Below is a small trained network, with its code and all its weights. Each question gives an input and a target symbol and asks what happens when units are switched off, that is, made to give their printed mean instead of their output.

import numpy as np


def w(rows, s, z=0):
    codes = np.array(rows[::2]) - 128.0
    scale = np.full(codes.shape[1], s)
    scale[-1] = z or s
    return codes * scale


def norm(h):
    return h / np.sqrt((h * h).mean(-1, keepdims=True) + 1e-5)


def f(y):
    return np.maximum(y, 0)


def softmax(a):
    e = np.exp(a - a.max(-1, keepdims=True))
    return e / e.sum(-1, keepdims=True)


def log_softmax(a):
    a = a - a.max(-1, keepdims=True)
    return a - np.log(np.exp(a).sum(-1, keepdims=True))


def net(x, mask):
    ids = ['ΘΠΣΨαβδζηλξτφ'.index(c) for c in x.split()]
    T = len(ids)
    res = E[ids] + P[:T]
    u = 0
    for l in range(2):
        q, k, v = (norm(res) @ M[l].T for M in (Q, K, V))
        z = softmax(np.where(np.tri(T) > 0, q @ k.T / 3**0.5, -1e9)) @ v
        res = res + np.where(mask[u], z, O[l][:, -1]) @ O[l][:, :-1]
        u += 1
        y = f(norm(res) @ A[l][:, :-1].T + A[l][:, -1])
        res = res + np.where(mask[u : u + 8], y, B[l][:, -1]) @ B[l][:, :-1]
        u += 8
    return log_softmax(norm(res)[-1] @ U[:, :-1].T + U[:, -1])


Q, K, V, O, A, B = {}, {}, {}, {}, {}, {}
E = w([
[88,170,198,178,116,167],'Θ',
[128,132,111,118,137,126],'Π',
[126,131,111,122,141,126],'Σ',
[130,148,74,99,2,173],'Ψ',
[105,132,143,133,134,138],'α',
[137,133,121,113,131,123],'β',
[113,136,160,124,130,128],'δ',
[130,150,111,131,142,135],'ζ',
[131,123,134,131,150,114],'η',
[133,111,131,136,143,120],'λ',
[107,126,149,116,129,127],'ξ',
[143,126,120,131,110,155],'τ',
[130,114,114,117,128,122],'φ',
],0.0069)
P = w([
[183,115,124,219,57,82],'0',
[85,134,159,53,147,173],'1',
[100,132,174,51,148,182],'2',
[82,163,122,171,80,101],'3',
[83,155,119,173,75,97],'4',
[26,146,137,86,147,134],'5',
[23,136,130,83,149,140],'6',
[13,148,119,168,91,108],'7',
[18,136,103,168,90,111],'8',
[2,105,107,133,135,147],'9',
],0.0012)
Q[0] = w([
[69,161,170,196,35,133],'L0H1',
[252,75,147,82,206,238],'L0H1',
[6,115,168,57,193,198],'L0H1',
],0.0048)
K[0] = w([
[79,124,183,102,222,171],'L0H1',
[219,158,126,238,84,47],'L0H1',
[2,175,105,187,103,65],'L0H1',
],0.0064)
V[0] = w([
[59,155,123,134,171,2],'L0H1',
[105,200,213,32,86,42],'L0H1',
[15,18,70,200,124,171],'L0H1',
],0.0021)
O[0] = w([
[253,110,142,126,139,199,197],'L0H1',
[173,42,38,137,175,183,254],'L0H1',
[197,244,164,38,113,40,224],'L0H1',
],0.0026,0.00079)
A[0] = w([
[122,58,174,160,186,121,96],'L0N1',
[140,197,127,170,144,179,225],'L0N2',
[178,177,156,114,24,215,8],'L0N3',
[82,166,206,121,67,148,112],'L0N4',
[133,142,206,118,147,98,33],'L0N5',
[146,140,190,99,171,207,128],'L0N6',
[91,130,5,82,87,106,154],'L0N7',
[92,65,113,136,155,25,35],'L0N8',
],0.0028,0.0013)
B[0] = w([
[79,210,148,89,174,74,156],'L0N1',
[135,74,106,53,132,60,202],'L0N2',
[84,100,93,254,228,215,184],'L0N3',
[155,48,74,96,175,123,206],'L0N4',
[92,141,72,177,102,190,147],'L0N5',
[128,112,57,125,49,69,186],'L0N6',
[216,213,172,90,105,201,253],'L0N7',
[136,193,226,150,200,163,153],'L0N8',
],0.0025)
Q[1] = w([
[157,145,137,255,101,153],'L1H1',
[15,61,124,58,79,151],'L1H1',
[43,36,142,57,87,89],'L1H1',
],0.0071)
K[1] = w([
[50,55,101,48,157,167],'L1H1',
[204,40,114,251,25,41],'L1H1',
[191,81,144,190,40,1],'L1H1',
],0.0052)
V[1] = w([
[186,62,244,40,178,137],'L1H1',
[97,56,254,209,95,130],'L1H1',
[91,141,49,158,249,59],'L1H1',
],0.0026)
O[1] = w([
[126,173,65,131,148,3,87],'L1H1',
[122,204,50,183,205,149,3],'L1H1',
[188,107,241,110,207,140,70],'L1H1',
],0.0032,0.0016)
A[1] = w([
[138,179,116,65,108,157,81],'L1N1',
[235,111,97,131,70,238,209],'L1N2',
[98,167,113,53,110,94,68],'L1N3',
[233,169,133,126,185,138,112],'L1N4',
[167,96,142,153,218,127,165],'L1N5',
[58,183,43,181,149,134,88],'L1N6',
[111,140,127,169,164,254,8],'L1N7',
[96,9,140,131,137,207,136],'L1N8',
],0.0035,0.0017)
B[1] = w([
[79,144,174,173,155,124,189],'L1N1',
[44,80,102,146,205,105,255],'L1N2',
[163,115,155,179,159,94,176],'L1N3',
[168,155,117,44,87,178,156],'L1N4',
[97,90,61,101,117,172,149],'L1N5',
[131,131,218,127,90,152,158],'L1N6',
[214,77,133,215,104,2,158],'L1N7',
[208,199,114,159,126,124,190],'L1N8',
],0.0038,0.0037)
U = w([
[108,187,228,237,113,164,166],'Θ',
[166,56,157,83,51,72,144],'Π',
[199,130,154,81,95,117,154],'Σ',
[77,122,32,105,67,212,252],'Ψ',
[221,126,73,76,164,196,109],'α',
[218,241,133,120,131,159,168],'β',
[88,239,82,164,185,174,66],'δ',
[162,39,221,127,123,223,87],'ζ',
[128,97,32,67,168,91,71],'η',
[20,150,171,143,148,162,60],'λ',
[123,215,99,136,103,1,156],'ξ',
[157,33,72,229,195,112,159],'τ',
[56,44,135,121,71,41,71],'φ',
],0.0088,0.0039)

Each question gives the input, a string of symbols that net reads in full, and the target symbol t.
The units are the heads (3 rows each of Q, K, V and O) and the neurons (one row each of A and B). Each row of codes is followed by its name. A weight is (code - 128) times the scale printed after its matrix; where a second scale follows, it is the last column's (O, A, B and U).
mask holds one flag per unit, layer by layer, with each layer's heads first. A switched-off unit (its flag False) gives its mean, the last column of its rows in O or B, instead of its output. The means were averaged over made-up inputs and are rounded, as every weight is.
A unit's drop is (log p(t) with every unit on - log p(t) with that unit switched off) / (log p(t) with every unit on - log p(t) with every unit switched off).
The circuit of an input: a set's keep is (log p(t) with only the set's units on - log p(t) with every unit switched off) / (log p(t) with every unit on - log p(t) with every unit switched off). Starting from the 12 units with the biggest drops (on a tie, the unit counted first), units are removed one at a time, each time the one whose removal leaves the highest keep (on an exact tie, the one counted first), for as long as the keep stays at least 0.8.
circuit, biggest first: the units of the circuit, biggest drop first
top k neurons: the k neurons with the biggest drops, biggest first
top k neurons in layer l: the k neurons of layer l with the biggest drops, biggest first
input δ Σ Θ ζ β ξ ξ τ ξ, target δ: top 2 neurons => (L0N7, L0N3)
input η Θ β δ β, target τ: top 3 neurons in layer 0 => (L0N6, L0N7, L0N2)
input β β ζ τ ξ φ δ, target β: circuit, biggest first => (L0H1, L1N8, L1N2, L0N7)
input β ζ φ, target τ: circuit, biggest first => (L0H1, L1N2, L1N8)
input Π η δ Π Ψ Ψ δ δ, target Π: top 4 neurons => (L1N2, L0N3, L0N6, L1N8)
input α Π ξ Π Θ β δ, target α: top 2 neurons => (L0N7, L0N4)
input β φ δ δ Ψ Ψ Σ β φ ξ, target β: circuit, biggest first => (L0H1, L1N8, L1N2)
input Θ φ δ, target Θ: top 2 neurons in layer 1 => (L1N6, L1N2)
input ζ η τ α φ α η δ, target ζ: circuit, biggest first => (L1H1, L0N4)
input Ψ Π λ, target λ: top 2 neurons => (L0N1, L0N8)
input β φ ζ, target τ: top 2 neurons => (L1N7, L0N4)
input η η η φ Σ ξ Σ Ψ δ, target η: top neuron => (L0N7)
input Ψ Σ β, target λ: circuit, biggest first => (L0H1, L1N1)
input Π β Ψ α φ Ψ α, target Π: top 3 neurons in layer 0 => (L0N3, L0N6, L0N7)
input α β λ η Σ φ Ψ λ α, target α: top 4 neurons in layer 0 => (L0N7, L0N4, L0N5, L0N2)
input ξ ξ τ, target τ: circuit, biggest first => (L0N3, L1N7)
input Π τ φ δ δ Ψ φ Σ β, target ξ: top 2 neurons => (L0N7, L0N4)
input δ Ψ β Ψ ζ τ φ α, target δ: top 4 neurons => (L0N3, L0N4, L0N7, L1N2)
input ζ Σ Π τ ζ, target φ: circuit, biggest first => (L1H1, L1N8)
input τ Ψ δ Ψ λ ξ, target τ: circuit, biggest first => (L0H1, L1H1, L1N7)
input Π ξ η, target φ: top 3 neurons => (L0N3, L0N1, L0N7)
input η τ λ Σ Ψ τ ξ, target η: top 2 neurons => (L0N7, L0N1)
input δ Σ ξ, target δ: top neuron => (L0N3)
